The five nearest rows among all rows above each row, by straight-line distance, nearest first (none for the first six rows)
In the rows, zero is written as 128.
1: [182 125  77 143 130 107 101 175 146 131 111 149 146  89 114 180 144  73
  87 129  71 102 104 117 122 150 148  97 173 171 131  91 104 168 125 127
  90 134 178 100 175]
2: [190 179  77 101 149 125 142 116 143 175 161 163 166  92 109 138 110 113
 107 241 101 173  96  80 134 125 157 130 174 145 136 142 125 100 138 128
  88 151 202 134 140]
3: [135 204  70 144 144 103 145 121 131 125 161  97 152 137 100 162 119 102
 112 206 100 140 141 112 129 118 176 141 149 124 146 103 140 125 142 124
 115 147 157 123 124]
4: [170 151 126 130 140 135 117 167 160 143 132 171 145 120 133 149 137 109
 136 176  81 125 126  72 110 131 157  90 177 168 163  86 133 162 113 139
  79 126 204 114 157]
5: [176 117 101 137 111  92  92 107 138 128 127 149 118 119  65 149 128 113
  80 125 110 145 111 102 116 116 163  53 120 128 121 128 125 133  97  66
 111 119 224 123 150]
6: [135 113  40  83 117  99 165  98 129 151 169  96 127 143 164  70 140 116
 156 110 205 120 118 187 171  81 119 177  87  95 140 182 167 123 182  77
 152 188 146 132 114]
7: [158  99 135 131  89 122 114 153 135 146 203 142 108 183 166  73 126 105
  83 122 177  97 139 157 144 113 121 112 107 118 151 133 125 123 113 127
 140 145 136 116 125] : 6 5 3 4 1
8: [119 112 220 141  70 137  86 141 125 109 100 139 103 132 118 168 153 111
 146 113 140  75 117 140 111 100 100 155 147 156 147  80 142 146 138 136
 104  92 137  62 143] : 4 7 1 5 3
9: [133 144 109  60 140  99 139 120 165 127 119  96 105 140 164  82 112 178
 167 173 154 123 134 138 159 104 139 190 135  70 106 191 118 122 121 120
 119 125  98 147 100] : 6 7 3 2 8
10: [139 131  89 130 126 141 158  86  93 145 137 124  90 183 150  81  80 168
 163 134 193 146 101 114 189  92 113 163 132 120 135 202 157 130 186 113
 177 149 111 164 138] : 6 9 7 3 2
11: [169 164 119 152 101 124 140 135 154  96 126  72 129 144 137 122  95 101
 123 136 158 177 158 149 123 129 112 105 125 138 142 157 138 130 140 120
 130 146 124 107 138] : 3 7 9 10 5
12: [184 211 119 151 185 149 126 139 122 156 117 150 164 132 122 200 156  78
 121 205  93 167 121  71 150 114 149  82 151 134 120 143 127 149 140 114
  78 107 171  98 163] : 4 2 3 1 5
13: [148 141 141 140 128 123  57 164 134 115 114 181 116  81  94 186 161  92
 108 141 137  68  95 108  52 133 161  77 113 133 137  98 109 104  85 125
 118 103 209 126 127] : 5 1 4 8 12
14: [146 182  54  69 198 103 136 117 117 155 108 133 152 104  74 117 161 113
 123 208 136 191 145  76 162 108 153  97 131 102 109 182 147 167 144 107
 137 170 169 139 132] : 2 3 12 5 11
15: [173 107 182 100 106 129  86  68 177 117 168 150 143  89 116 183 144  92
  91 109 126  95 122 101  97 140 186  92 109 135 153  99 132 167 103 121
 108  73 184  93 170] : 5 13 4 1 8
16: [167 120 114 151  70 125  93 137 130 156 125 134 161 121 153 152 179 121
  87 154  99 101 139 140 157 113 125  79 111 120 135 129 141 130  92 122
 127 104 182 142 123] : 5 7 1 4 13
17: [139 131  30 124 151 117 161  90 126 140 137 129 172 135 179 124 110 135
 162 153 181 110 118 101 178 116 163 170 152  81 128 186 132 126 156 148
 151 178 117 145 173] : 10 9 6 3 14
18: [127 157  73 126 165 132 193 140 160 164 152  98 162 166 138  92  79 160
 162 158 209 177 109 130 172 103 129 178 102  88  98 190 111 116 145 106
 133 147 145 139 114] : 9 10 17 6 11
19: [144 157  73 110  56 125 169  95 172 125 144  59 169 187 172  75 145 121
 147 135 226 111 107 140 191 116 142 176  87  79  85 210 112 120 163 103
 180 158 164 158 131] : 6 18 17 10 9
20: [159 167  85 152 134 111 147  77 143 155 124 123 154 127 110 111 112 132
 124 165 166 154 126  62 124 104 183 137 141 101 118 132 124  62 145 147
 108 120 176 167 127] : 3 2 17 18 11
21: [116  76 147 106 140 109 116 126 112  98 125 133 142 148 154 104 110 139
 140  98 162 131 167 140 136 103  93 176 145 127 130 175 141 127 150 125
 126 115 101 108 143] : 11 9 7 10 8
22: [176 130  43 106  97 121 142  94 136 164 172  84 116 186 185  66  69 115
 175 125 201 144 116 126 150  83 139 150 112 125 140 176 128 122 150 138
 167 157 149 152 154] : 10 6 17 19 18
23: [129 160 119 162 125 141 118 116 143 192 154 127 124 165 167 111 131  87
  99 127 175 106 116 175 110 115 113 132 121 168 122 120 123 110 149 125
 143 136 121 126 114] : 7 11 16 21 22
24: [173 138 130 124 113 113  77 135 160  98  93 132 169 133 120 140 169 104
  68 131 103  91 110  95 107 154 145  90 184 187 143  80 120 127  96 143
 102 100 185  91 132] : 1 4 13 16 15
25: [128 102  62 128 128 146 215 116 105 133 166  83 148 185 160  63 107 152
 154 111 222 148 120 164 170  84 114 194  98 127 128 175 141 130 156 109
 161 151 141 171 132] : 6 10 18 22 19
26: [138 110 140 146  94 133  78 138 107 104 123 160  63 110 156 183 113 121
 104  91 144  84  85 155 112 138 148  68 163 156 112 113 136 149  65 142
 109 105 133  88 123] : 8 13 24 16 1
27: [ 97 104 108 131 123 146 182 107 131 132 182 102 107 187 143  69  96 144
 163 106 188 158 166 168 115  81  87 173  91 131 123 195 178  92 171 118
 161 137  91 165 127] : 25 10 21 6 22
28: [143 109 150 158 119 128  99 132 161  93 137 163 103 115 149 150 168 145
  87 112 174 102 101 125  88 147 138  75 154 122 136 148 109  96 105 108
 114  89 170  67 137] : 26 13 24 15 5
29: [173 146  61 212 111 145 111 101 102 169 147 132 200  56 117 152 209 125
  74 143 149  81  35 132 162 151 139  58 171 185 145 109 152 115 126  99
 144 146 203  83 152] : 16 1 24 5 28
30: [141 135 136 128 140 135 132 156 115 121 126 146 123 154 121 160 132 102
 111 171 122 152 139  92  98 142 157 181 166 146 134 107 115 159 122 127
 110 110 169 130 137] : 4 3 1 24 12
31: [133 178  99 105 163  88 183 129 107 175 143 132 164 150 108  90  80  96
 135 204 138 145 156 132 161 119 210 150 146  78 127 179 150  91 149 118
 105 150 122 143 146] : 3 20 17 18 14
32: [149 155 109  91 137 121 115  91 113 143 196 101 128 157 147 119 129 146
  97 117 177 142 155 124 121 122 152 123 113 159 144 169 124 106 126  90
 154 123 132 141 123] : 23 7 11 21 22
33: [184 112  51 118 105 129 178 122 101 126 181 109 127 176 205  50 169 161
 153 107 192 113 101 149 174 123 117 146  81 110 135 212 133  72 182 126
 188 146 157 121 108] : 6 25 22 19 10
34: [127 159  87 100 111 111 204 142 138 175 172 105 134 170 133  76  96 146
 147 134 197 133 129 117 149 102 119 171 117 119 115 183  89 116 128 127
 146  86 114 132  84] : 18 9 25 22 32
35: [129 174  95 128 144  91 179 113 102 188 151 132 172 130 147  87  85 132
 135 128 159 146 177 111 140 138 123 169 105  86 119 173 125 134 158 118
 115 119 113 166 128] : 34 31 18 17 32
36: [175 146  64 131 142  93 152 135 143 183 107 122 120 111 129 138 122 102
 142 174 132 163 121 106 128 147 162 129 164 122  96 128 128 103 179 142
 116 134 155 129 149] : 20 3 2 30 31
37: [117 145  94  96 171  88 183 118 165 152  95 139 156 124 141 120 113 130
 125 198 122 175 177 131 145 173 157 211 135  81 153 138 111 108 153 102
 116 144 133 149 122] : 31 35 36 9 3
38: [156 189  74 140 162 142 162 121 123 162 139 103 144 109 114  86 135 101
 131 206 150 136 110  66 136 121 140 164 139 125 126 124 131 100 122  96
 124 164 143 147 143] : 20 3 36 2 31
39: [103 129 188  86  92  89 151 110  83  90 156  76 134 169 159 119 101 180
 135 121 198 145 125 180  99  64  89 173 112 110 113 182 120 139 134 171
 153 136  79 113 104] : 21 27 9 34 32
40: [144 186  86  99 177  86 196 105 144 171 151 155 149 112 101  97 155  91
 165 192 144 166 181  83 164 139 140 120 149 107 143 184 154 143 198 124
 146 158 147 146 138] : 14 31 36 35 38
41: [153 165 160 142 158 113 107 151 120 158 118 147 146 165 114 132 139 109
  79 164 112 121 114 116 123 135 146 128 132 152 125 107 119 116 136 135
 110 106 165 112 110] : 30 24 4 23 3
42: [126 122  82 124  91 147 126 105 137 136 120 123 142 128  96 151 162 137
 126 189 156 103 108  97 125 127 135  58 142 139 157 178 147 148 122 104
 152 141 159  95 134] : 16 5 28 11 32
43: [179 171 105 159 137 118  92 132 126 174 153 112 167 110 106 145 161  68
 136 215  87 125 119  78 140 134 169  91 151 131 112 126 148 144 106 134
  74 140 176 119 133] : 12 4 3 2 41
44: [190 202  90 129 149 141 157 139 124 159 118 125 133 100 122 111 162  71
 127 191 157 153 130 135 116 134 160 144 124 126 106 154 157 110 142 143
 107 132 176 131 113] : 36 38 3 20 43
45: [143 150 162 136 168 136  78 153 111 150 115 132 123  97 105 183 159  82
  69 161  77 127  93 106 121 151 117  75 147 163 160 106 110 168  82 124
  60 120 161 130 172] : 1 4 41 24 43
46: [144 177 119  93 166 128 118 143 101 163 168  99 156  75 110 152 138  99
 105 193 105 147 171  91 131 133 134 144 153 130 138 123 117 118 128 125
 112 141 158 123 111] : 3 43 38 30 2
47: [169 191  83 114 124 148 135 115 136 150  99 119 153 100 114  90 123 104
 144 225 169 172 144  80 131 123 174 158 123 116 129 142  88 148 120 119
 115 162 124 154 145] : 38 44 20 36 14
48: [131 122 115 174  86 137  87 119 151 114  97 156 103 144 177 186 143 133
 116 131 131  85 133 122  96 160 126 102 107 128 138 146  95 130 102 139
 132 129 137 103 140] : 28 26 16 42 13
49: [142 180  33  72 142 126 131 160 155 134 106 128 149 140  86  77 118 131
 122 183 169 170 100  90 136 112 155 117 141 101 101 159 139 135 159 137
  54 137 115 141  94] : 47 14 36 44 38
50: [109  85 138 146  66 136 117 128 144 132 160 142 110 148 156 142 101 146
  72 117 127 118  94 121 114 153  86 127 137 159 148 106 130 121  99 170
 145 139 138 107 119] : 48 7 26 23 28
51: [100 193  77  65 167 111 105 117 118 169 117 140 173 118 127 145 131 123
 124 203 152 136 139 152 175 122 146 179 142 149 155 174 109 104 206 109
 110 124 163 146 165] : 37 46 31 36 3
52: [113 143  47  84  94 121 198  88 136 139 141 116 105 189 188  79  85 164
 198  32 187 182 123 163 132  93 127 162 100  97  90 167 121  68 173 126
 161 153  63 146  78] : 27 25 34 22 10
53: [160 169  89 165 127 121 100 136 105 134 146 123 152 131 135 142 151 100
 108 150 183 136 135 115 156 150 128 103 136  86 120 163 158 116 143 122
 114 125 155 121 148] : 44 11 36 16 42
54: [132 182 116  69 193  96 145 116  86 146 137 126 147 139 108 160 109 126
  94 225 114 131 148  89 121 134 153 166 150  93 146 154 101 132 159 118
 101  97  88 149 110] : 46 3 37 31 51
55: [173 163 132 148 170 132 132  85 140 161 118 142 135 136 129 130 135 137
 169 186 126 141 101  95 110 179 131 121 156 123 146 128 117 161 105 132
  97 140 156 106 144] : 30 4 41 43 36
56: [136  57 121 201  62 138 113 113 121 107 144 121 100 166 153 121 162 150
 146  36 136  95  98 161  90 109 101  71 100 133 125 125 136 108 116 153
 128 102 146  78 118] : 50 48 28 26 7
57: [121  96 201 182  75 130 104 115 144 138 120 131 116 153 108  90 150 159
 105 112 130 118 147 167 118 121 124  95 106 122 153 102 133 121  76 117
 105  51 121 109 160] : 8 56 28 16 50
58: [178 152 134 129  92  90  75 126 143 156  74 111 125  53 161 119 152  98
 174 147  89  72  93 120  75 150 150  71 149 154 144 120 125 139  53  83
 141  93 203  91 145] : 13 24 16 4 1
59: [103 101 141 135 110 145 160 110 125 114 124 117 117 164 175 115 134 132
 104 110 193 105 157 121 148 102  55 146  54 122 152 137 131 122 103 137
 158 163  93 117 109] : 21 7 50 23 27
60: [110 153  48 108 165 102 166 122 146 135 154  93 103 158 146 106  74 136
 159 166 162 200 133 103 148 137 125 187  92 102 139 163 135 120 193 113
 116 141 103 152 130] : 18 35 37 10 9
61: [114 180 115 148 130 127 118 145 137 121 114 126 125 125 109 108 123 138
  98 170 122 169 141 132 119 146 145 110 146 179 127  86 124 123 123 125
 142  86 129 140 115] : 41 30 3 11 46
62: [159 128  86 116 150 140 118 190 105 147 109 126 186 117 133 162 166 106
 113 189 136 148 110  96 131 145 162 141 135 122 132 118 134 131 128  94
  99 148 195 119 109] : 30 46 41 43 44
63: [140 140 142 166 109 130 143 109 134 125 133 115 140 157 158 118 128 112
 129 122  96 138  90 177 142  90 152 112 134 146 109 134 147 124 150 108
 146  92 140  98 118] : 23 11 41 61 16
64: [160 183  94 113 172 125 199 109 109 158 141 132 138 126 157  76  91 150
 120 174 178 162 116 111 157 138 170 206 163 102  77 181 150  76 188 100
 145 153 133 138  85] : 18 31 35 38 60
65: [141 104 134 115 129 156 114  74 111 132 165 106 118 187 196  59 114 152
 203  78 165 111 129 180 172  83  89 172 105  96 114 160 118 107 145 187
 193 113 110 132 142] : 27 21 10 22 25
66: [125 100  92 111 107 148 180 115 133 147 117  83  97 158 101  82  73 152
 126 121 155 140 153 162 130 100  85 154 114 135 135 164 121 108 170 104
 186 108 114 139 142] : 27 10 34 25 21
67: [142 128 111 170 100 155 113 123 122 109 124 106 134 169 141  74 133 110
 100  91 145  94 131 176 150 110 122 150 140 130 166 109  73 128 147 176
 183 132 132  98 118] : 23 7 63 50 11
68: [159 128 129 163  99 191  54 117 146 130  93 150 131  81 166 157 147 113
 113 134 151  37  88 128 128 123 123  40 151 168 110 136 146 108  84  86
 142  82 148  91 136] : 26 28 48 16 58
69: [115 146  95 111 123 152 158 109 155 122 143  91 127 156 208 101  39 114
 135  87 183 122 122 157 150 100  93 200 122  97  85 186 146  94 202  99
 141 107  97  99 109] : 27 66 21 52 34
70: [162 112  70 141  79 109 192  97 147 175 199  89 153 161 152  70 132 133
  71 159 173  98  66 122 119 100 135  67 105 148 155 160 168 108 166 158
 151 143 183  85 115] : 7 42 23 33 22
71: [159 110 143 115 164 139  49 155 144 132 130 175 139 158 149 178 141 126
 113 148 145  81 112 122 126 147  96 180 188 154 119 145 106 120  74 145
 106 132 156 134 116] : 30 41 48 24 50
72: [110 106  82 122 104 143 179  94 113 194 138  67 141 169 183  10  96 152
 196 141 186 169 124 161 149 110  91 203 107 110 159 142 155 110 120 150
 173 153  83 143 123] : 25 27 22 65 10
73: [ 90  80  99 123 104 154 149 122 117  87 154 126 112 163 182  42  95 152
 170  68 132  90 126 170 123 113 115 176 135  98 145 121 128 135 148  97
 184  96 106 122 117] : 21 65 66 67 27
74: [131 164  99  83 223  98 172 143 112 163  93 144 129 105 110 170 131 138
 173 203 137 153 170  94 129 147 139 169 157 117 134 124 127 118 144 135
 103 146 172 130 126] : 37 46 36 54 30
75: [142 115 104 142 122 117 145 167 108 138 123 174 160 107 122 133 164 126
 101 131  96 100 153 129 131 147 132 105 140 106  90 140 132  96 126 104
 116 107 107 146  97] : 16 41 53 61 62
76: [148 123  80 105 147 114 129 112 129 130 143 114 157  98 117 132 142 140
 162 176 160 140 138 147 158 157 147 106 109 124 121 124 137  99 157 132
 131 121 187 130 140] : 36 53 44 62 20
77: [130 114  96 131 110 156 169 107 114 152 151 134 115 136 132  85  95 154
 129 104 192 132 129 161 142 112 136 133 106 115 103 177 130 122 154 129
 170 122 112 105 118] : 66 34 10 27 25
78: [183 116  71 180 160  95 158 181 164 147 134 119 157 110 134 128 152 102
  61 175 149  96  99 134 129  79 106  69 107 125 127 120 156 107 161 116
 177 129 203  87  96] : 70 16 53 41 62
79: [140 142 120 123 110 105 141 139 149 163 139  54 140 144 137 102 136 163
 137 119 157 107 109 146 123 110 143 168 106 150 168 153 127 113  96 141
 156 132 145 143 109] : 32 34 23 77 11
80: [130 139  80  90 120 112 151 109 128 158 145 128 133 154 163  88 125 130
 153  91 212 110 143 174 164 101 162 150 126 137 117 182 161  87 142 128
 168 112 176 107 172] : 77 22 6 32 25
81: [123 115  95 106 135 125 150 114 122 112 113 142 158 122 126 144 164 150
 152 161 138 126 162  94 146 159 132 132 113 104 110 166 116 116 143  76
 116 123 145 140 150] : 76 75 53 42 62
82: [155 100 131 137 106 108 130  84  88 174 145 117  93 186 196 124 132 169
 143 102 164 141 142 178 124  87  80 173  98 103 127 141 179 135 157 114
 156 136 117 120 142] : 21 77 65 27 59
83: [118 129 124  85 199 131 151 153 145 149 107 145 159 129 109 147  86 123
 118 206 117 147 116  88 127 161 153 173 158  93 137 125 122 105 130 113
  63 140 147 158 152] : 74 37 54 30 62
84: [ 90 189  79  69 161 119 123 130 131 133 131 144 145 105 126 178  79 115
 125 210 111 169 209 108 183 120 146 174 137  73 117 137 124 125 132 116
 135 140 102 134 146] : 37 54 46 74 3
85: [107 136  81  85 117 134 143  90 117 129 132  81 120 193 163  81  87 134
 138  85 140 143 137 164 179 118  90 147 105 110 115 209 137 147 132 101
 169 155  88 155 133] : 10 66 77 27 25
86: [178 145 140 131 103 139  83 143 144 124 140 155 117 127 129 137 158 138
  93  85 133  83  28 151 132 118 178  80  94 148 123 102 104 132  71 152
 144  99 177  62 132] : 26 28 13 24 68
87: [180 128 205 150 133 113  69 151 141 103  76 182 156 138  99 156 161 104
  76 110  82  75 106 158 121 135 127 145  89 149 150 116  97 104  74 126
 105  96 154 136 136] : 41 13 24 71 16
88: [161 123 123 105  99 102 113 130 143 164 126 149 168 132 113 151  82 122
 129 156  91 171 123 121 145 152 139 118 148 123 100 153 106 110 160 144
 101  74 173 125 128] : 36 41 76 30 75
89: [177 112   1 178  81 127 170  84 171 176 197  72 178 184 179   9 155 149
 128 113 255  94  18 157 154  68 148 111  80 110  76 234 144  61 185 114
 235 178 230 118 129] : 33 19 70 22 6
90: [184 117 113 145 147 127  90  86 164 147 133 156 112  92  78 184 171 120
 151 166 116  97  83  84 103 136 151 157 131 149 124  89 126 165 105  94
 102 133 175 107 114] : 55 30 4 43 13
91: [183 153  83 111 109 135  48 143 148 160 162 146 180 114 107 199 177  89
 104 137  54  98  99 103 129 178 160  50 176 144 118 132 130 157 100 134
 113 109 193 100 140] : 1 43 24 4 16
92: [141 102 109 146  93 133 126 116 137 116 173 108 123 138 117  93 127 125
 109  86 139 113 156 151 128  76 161 138 114 147 111 168 125 121 124 116
 144 171 138 122 134] : 77 7 32 79 63
93: [ 90 131  90 101 109 109 193  78 146 147 142  83 146 131 137  70 120 139
 161 150 164 175 164 137 200  96 148 188 136 130 108 152 153  93 154  95
 117 164 118 145  94] : 18 60 9 25 6
94: [210 157 169 176 145 121 143 141  96 136  98 165 144 121 123 146 149 105
 110 146 108 161  95 132 161 140 131 118 135 132 135 145 135 138  79 117
  90  85 131 113 153] : 41 55 12 45 30
95: [175 129 108 139 100 104 119 113 117 147 131 114 156 151 142 127 111 105
 158 116 133 155 114 178 110 110 123 143 137 143 147 100 122 139  96 116
 161 104 159  70 131] : 63 11 79 23 67
96: [134 103 120 170  94 135  94 167 138  84 127 128  96 138 141 118 157 139
  99  95 116  82  57 178  85 130 115  66  99 140 114 103 147 104 103 125
 163 122 180 109 111] : 56 86 28 26 50
97: [101 170  52 111 133 173 190  97 111 111 195 110 113 174 143  59  62 144
 145 122 183 144 129 168 157  68 100 188  82 115 124 216 182 134 211 129
 129 127  62 149 134] : 27 10 25 69 85
98: [148 155  50 134 103 120 174 152 110 136 160 129 171 133 163 104 146 171
 156 149 126 122 110 143 136 138 182  95 108 114 118 191 128 113 160 101
 145 133 179 149 112] : 76 81 53 77 33
99: [117 179 121  73 195  94 200 136 149 164 128 168 148  99 116  77  97 114
 173 196 124 150 163 112 161 105 165 175 100  83 131 168 120 110 162  97
 116 163 119 181 126] : 31 37 40 35 74
100: [163 143  70 129 143 116 172 117 140 138 167 112 143 115 136 100 172 131
 100 178 132 128 108 105 157 153 138 154 152 126 118 141  80 140 111 132
 150 120 167 124 172] : 38 76 36 81 55
101: [110 116  78 150 135 145 181 112 130 148 178 116 136 137 163  81 110 149
 170 103 158 118 124 174 136 100 105 182 110  68  91 165 139 109 164 145
 176 153 128 155 135] : 77 25 27 65 6
102: [101 116 107 155  66 121 103 100 107  85 156 133  91 118 147  62  81 138
 148  33 160 115 115 170 111  99 127 149  79 150 138 139 107 133 171  80
 196  91 148 124 146] : 73 77 92 66 67
103: [111 128 114 160  95 151 164 130 148 131 122  98 121 141 148 125  91 154
 137  79 166  83  81 139 153  85  98 149  96 130 113 140 104 138 130 114
 155 174 107 134 123] : 77 59 92 79 101
104: [138 166  86 111 171 134 129 134 139 158 128 123 170  86 130 132 131 106
 121 209 155 127 113 114 147 140 163 117 159 133 139 132 111 145 184 119
  95 109 167 109 107] : 62 46 76 36 44
105: [173 121  68 177 126  69 129 135 135  94 129 169 160 142 130 145 131 112
 112 161 144 136 123  97 146 128  87 101 127 138 120 114 129 165 135 140
 123 103 145 112 109] : 53 41 75 16 61
106: [151 135  64 113 103  93 178 139 132 140 118 183 156 128 138  93 125 145
 140 200 111 108 133 123 132 122 122 139 144 117 145 161 144 126 128 126
 105 158 157 159 112] : 98 81 75 36 76
107: [ 82 164  94  95 132 139 162  98  82 150 126 117 134 142 107 109  86 132
 137 142 182 130 145 154 137  97 133 140 119  84 116 152 177 124 165 119
 145 126  89 161 179] : 77 35 66 10 101
108: [130 118 116 145 141  96 141 152 113 114 114 176 130  85  81 159 167 118
  68 171  82 127 122 124  99 132 155  72 180 187 136  99 147  99 101 118
 113 125 127  92 145] : 1 24 61 75 41
109: [138 103 112 121  87 106 141 113 128 158 139 105  72 218 164  98  99 155
 129  53 138 113  79 155 149  86 109 146 115 102 105 129 148 127 146 151
 174 132 115 117 105] : 82 103 77 65 85
110: [129 195  47 108 136 123 121 132 159 204 100 120 135  97 112 157 137 115
 119 224 122 145 139 103 134 141 115 114 155 128 107 107  73 137 141 109
 110 150 121 153 167] : 36 47 104 38 46
